Below is a small trained network, with its code and all its weights. Each question gives an input and a target symbol and asks what happens when units are switched off, that is, made to give their printed mean instead of their output.

import numpy as np


def w(rows, s, z=0):
    codes = np.array(rows[::2]) - 128.0
    scale = np.full(codes.shape[1], s)
    scale[-1] = z or s
    return codes * scale


def f(y):
    return y / 2 * (1 + np.tanh(0.7978845608 * (y + 0.044715 * y**3)))


def softmax(a):
    e = np.exp(a - a.max(-1, keepdims=True))
    return e / e.sum(-1, keepdims=True)


def log_softmax(a):
    a = a - a.max(-1, keepdims=True)
    return a - np.log(np.exp(a).sum(-1, keepdims=True))


def net(x, mask):
    ids = ['αβγθπστ'.index(c) for c in x.split()]
    T = len(ids)
    res = E[ids] + P[:T]
    u = 0
    for l in range(3):
        r = res
        for j in range(2):
            rows = slice(3 * j, 3 * j + 3)
            q, k, v = (r @ M[l][rows].T for M in (Q, K, V))
            z = softmax(np.where(np.tri(T) > 0, q @ k.T / 3**0.5, -1e9)) @ v
            o = O[l][rows]
            res = res + np.where(mask[u + j], z, o[:, -1]) @ o[:, :-1]
        u += 2
        y = f(res @ A[l][:, :-1].T + A[l][:, -1])
        res = res + np.where(mask[u : u + 8], y, B[l][:, -1]) @ B[l][:, :-1]
        u += 8
    return log_softmax(res[-1] @ U[:, :-1].T + U[:, -1])


Q, K, V, O, A, B = {}, {}, {}, {}, {}, {}
E = w([
[106,99,221,164,105],'α',
[150,173,164,236,116],'β',
[139,163,123,140,56],'γ',
[159,151,198,128,72],'θ',
[210,153,130,58,123],'π',
[93,131,140,166,50],'σ',
[4,163,158,98,157],'τ',
],0.018)
P = w([
[197,2,65,252,165],'0',
[108,141,180,71,121],'1',
[119,150,203,72,129],'2',
[123,151,174,92,124],'3',
[116,142,155,114,119],'4',
[105,126,158,132,122],'5',
[92,98,167,154,125],'6',
],0.0081)
Q[0] = w([
[31,131,118,56,115],'0.h1',
[105,193,255,159,123],'0.h1',
[133,211,184,201,94],'0.h1',
[182,106,148,58,56],'0.h2',
[183,112,59,104,147],'0.h2',
[65,159,35,168,251],'0.h2',
],0.0069)
K[0] = w([
[119,202,142,61,135],'0.h1',
[97,90,15,175,175],'0.h1',
[117,90,65,206,235],'0.h1',
[163,165,64,177,72],'0.h2',
[121,200,253,90,129],'0.h2',
[63,131,140,178,245],'0.h2',
],0.0071)
V[0] = w([
[114,200,16,118,129],'0.h1',
[143,98,72,162,146],'0.h1',
[165,254,127,68,46],'0.h1',
[118,98,179,55,154],'0.h2',
[235,108,92,148,64],'0.h2',
[91,178,92,73,117],'0.h2',
],0.007)
O[0] = w([
[61,183,81,114,52,6],'0.h1',
[116,200,46,172,34,107],'0.h1',
[112,127,34,2,208,75],'0.h1',
[90,112,115,126,184,50],'0.h2',
[135,104,65,32,44,232],'0.h2',
[69,134,99,141,154,43],'0.h2',
],0.0065,0.0027)
A[0] = w([
[245,80,98,113,167,108],'0.n1',
[138,176,175,170,135,194],'0.n2',
[166,88,158,96,121,203],'0.n3',
[113,123,165,85,161,106],'0.n4',
[159,110,195,139,77,225],'0.n5',
[126,175,148,78,160,167],'0.n6',
[144,89,50,86,51,125],'0.n7',
[105,120,195,51,67,252],'0.n8',
],0.011,0.0022)
B[0] = w([
[219,136,204,18,158,154],'0.n1',
[68,169,142,200,48,182],'0.n2',
[172,51,152,143,188,168],'0.n3',
[84,171,105,176,115,155],'0.n4',
[182,149,70,172,109,248],'0.n5',
[165,148,134,204,120,156],'0.n6',
[132,30,80,159,72,179],'0.n7',
[139,71,27,116,254,252],'0.n8',
],0.0058,0.011)
Q[1] = w([
[22,123,20,100,139],'1.h1',
[100,79,161,133,80],'1.h1',
[84,177,84,75,123],'1.h1',
[136,233,174,9,138],'1.h2',
[99,46,202,20,132],'1.h2',
[140,254,196,63,192],'1.h2',
],0.0052)
K[1] = w([
[110,156,137,145,179],'1.h1',
[72,161,243,153,169],'1.h1',
[192,98,12,101,133],'1.h1',
[137,188,138,80,157],'1.h2',
[182,89,90,4,230],'1.h2',
[96,254,82,85,116],'1.h2',
],0.0066)
V[1] = w([
[107,136,170,97,129],'1.h1',
[70,127,119,161,153],'1.h1',
[157,171,62,50,147],'1.h1',
[165,142,254,178,181],'1.h2',
[146,48,221,183,116],'1.h2',
[162,165,60,168,87],'1.h2',
],0.0082)
O[1] = w([
[161,108,140,97,154,66],'1.h1',
[189,80,67,111,20,108],'1.h1',
[165,93,245,182,133,55],'1.h1',
[163,223,91,69,95,124],'1.h2',
[190,237,177,56,187,254],'1.h2',
[3,146,244,120,111,234],'1.h2',
],0.0062,0.0094)
A[1] = w([
[133,254,191,141,74,139],'1.n1',
[188,109,150,42,122,116],'1.n2',
[114,173,177,191,254,93],'1.n3',
[84,236,202,204,93,206],'1.n4',
[34,81,184,145,204,30],'1.n5',
[62,96,64,81,193,221],'1.n6',
[116,149,42,161,37,144],'1.n7',
[166,159,73,72,129,3],'1.n8',
],0.0065,0.002)
B[1] = w([
[100,145,142,55,145,231],'1.n1',
[73,186,131,104,183,166],'1.n2',
[41,160,95,137,48,185],'1.n3',
[11,101,105,19,79,254],'1.n4',
[164,188,36,176,135,192],'1.n5',
[101,247,138,224,140,161],'1.n6',
[126,135,134,254,96,171],'1.n7',
[90,95,30,108,178,161],'1.n8',
],0.0062,0.0099)
Q[2] = w([
[70,93,206,140,2],'2.h1',
[254,210,121,131,235],'2.h1',
[199,98,220,136,84],'2.h1',
[72,129,232,118,131],'2.h2',
[38,194,123,42,151],'2.h2',
[193,207,164,178,21],'2.h2',
],0.0062)
K[2] = w([
[121,83,150,127,18],'2.h1',
[159,148,152,69,145],'2.h1',
[109,108,228,66,77],'2.h1',
[102,118,148,225,51],'2.h2',
[142,255,29,188,91],'2.h2',
[23,155,205,10,86],'2.h2',
],0.0081)
V[2] = w([
[39,44,61,149,76],'2.h1',
[232,110,93,125,70],'2.h1',
[124,67,111,77,83],'2.h1',
[102,121,35,150,41],'2.h2',
[11,162,73,113,151],'2.h2',
[85,197,254,192,104],'2.h2',
],0.0068)
O[2] = w([
[229,122,221,98,248,180],'2.h1',
[37,127,101,121,202,87],'2.h1',
[248,151,145,164,255,121],'2.h1',
[230,252,240,222,89,181],'2.h2',
[253,249,103,131,40,250],'2.h2',
[130,140,83,99,37,182],'2.h2',
],0.004,0.014)
A[2] = w([
[178,189,165,66,254,254],'2.n1',
[77,148,193,123,137,124],'2.n2',
[79,110,163,138,77,174],'2.n3',
[84,135,163,126,67,20],'2.n4',
[105,34,120,150,175,12],'2.n5',
[64,178,126,181,167,184],'2.n6',
[164,87,191,220,230,99],'2.n7',
[162,223,102,111,105,151],'2.n8',
],0.0079,0.0032)
B[2] = w([
[90,83,193,180,99,181],'2.n1',
[149,57,83,99,113,152],'2.n2',
[136,76,184,69,155,150],'2.n3',
[197,100,114,147,186,162],'2.n4',
[125,192,184,131,209,148],'2.n5',
[226,84,131,122,74,159],'2.n6',
[190,96,2,76,138,155],'2.n7',
[92,71,143,147,219,250],'2.n8',
],0.009,0.021)
U = w([
[46,209,153,103,158,3],'α',
[196,164,158,2,130,101],'β',
[212,92,106,103,144,118],'γ',
[48,109,102,95,40,252],'θ',
[61,80,134,174,194,96],'π',
[92,117,229,181,107,165],'σ',
[134,246,117,198,185,141],'τ',
],0.0064,0.0058)

Each question gives the input, a string of symbols that net reads in full, and the target symbol t.
The units are the heads (3 rows each of Q, K, V and O) and the neurons (one row each of A and B). Each row of codes is followed by its name. A weight is (code - 128) times the scale printed after its matrix; where a second scale follows, it is the last column's (O, A, B and U).
mask holds one flag per unit, layer by layer, with each layer's heads first. A switched-off unit (its flag False) gives its mean, the last column of its rows in O or B, instead of its output. The means were averaged over made-up inputs and are rounded, as every weight is.
A unit's drop is (log p(t) with every unit on - log p(t) with that unit switched off) / (log p(t) with every unit on - log p(t) with every unit switched off).
The circuit of an input: a set's keep is (log p(t) with only the set's units on - log p(t) with every unit switched off) / (log p(t) with every unit on - log p(t) with every unit switched off). Starting from the 12 units with the biggest drops (on a tie, the unit counted first), units are removed one at a time, each time the one whose removal leaves the highest keep (on an exact tie, the one counted first), for as long as the keep stays at least 0.8.
units of the circuit, in order: the units of the circuit, biggest drop first
unit that matters most: the unit with the biggest drop
k most important neurons: the k neurons with the biggest drops, biggest first
k most important neurons of layer l: the k neurons of layer l with the biggest drops, biggest first
heads that matter: for each layer, one digit per head in row order, 1 if its drop is at least 0.15 and else 0, layers parted by /
input τ θ θ τ, target θ: 3 most important neurons => (0.n5 1.n4 0.n8)
input τ α β π σ σ, target τ: unit that matters most => 2.h2
input τ σ θ σ σ τ, target σ: units of the circuit, in order => (0.h2 2.n6 2.n1)
input τ σ σ π τ σ τ, target σ: units of the circuit, in order => (0.h2 0.n8 2.n6)
input σ σ σ τ τ γ, target σ: 2 most important neurons => (2.n1 0.n7)
input β π γ α σ, target β: heads that matter => 10 / 01 / 00
input θ τ θ γ σ, target θ: 2 most important neurons => (1.n4 0.n1)
input τ σ π σ θ, target τ: 2 most important neurons => (0.n8 0.n2)
input π σ γ, target π: heads that matter => 01 / 11 / 01
input σ θ θ γ γ θ σ, target σ: 2 most important neurons of layer 2 => (2.n1 2.n7)
input θ σ θ σ τ θ, target θ: 2 most important neurons of layer 0 => (0.n1 0.n8)
input γ θ β, target β: 2 most important neurons => (1.n4 0.n2)
input θ σ τ τ π α, target θ: 2 most important neurons of layer 2 => (2.n8 2.n4)
input π π τ α, target π: 3 most important neurons => (1.n4 0.n1 2.n5)
input α γ θ τ τ β γ, target α: heads that matter => 10 / 01 / 00
input θ θ σ γ τ θ, target θ: heads that matter => 10 / 11 / 11
input γ α τ θ β π θ, target γ: heads that matter => 11 / 01 / 10
input π σ α, target π: 3 most important neurons => (1.n4 0.n1 1.n1)
input σ σ π τ σ π θ, target σ: 2 most important neurons => (2.n1 2.n7)
input τ τ τ π π, target π: unit that matters most => 1.h2
input σ τ γ σ γ γ, target σ: heads that matter => 10 / 01 / 10
input σ σ τ τ β, target β: 2 most important neurons of layer 0 => (0.n8 0.n2)
input π θ γ σ π σ θ, target π: heads that matter => 11 / 11 / 01
input θ α γ, target θ: most important neuron => (0.n1)
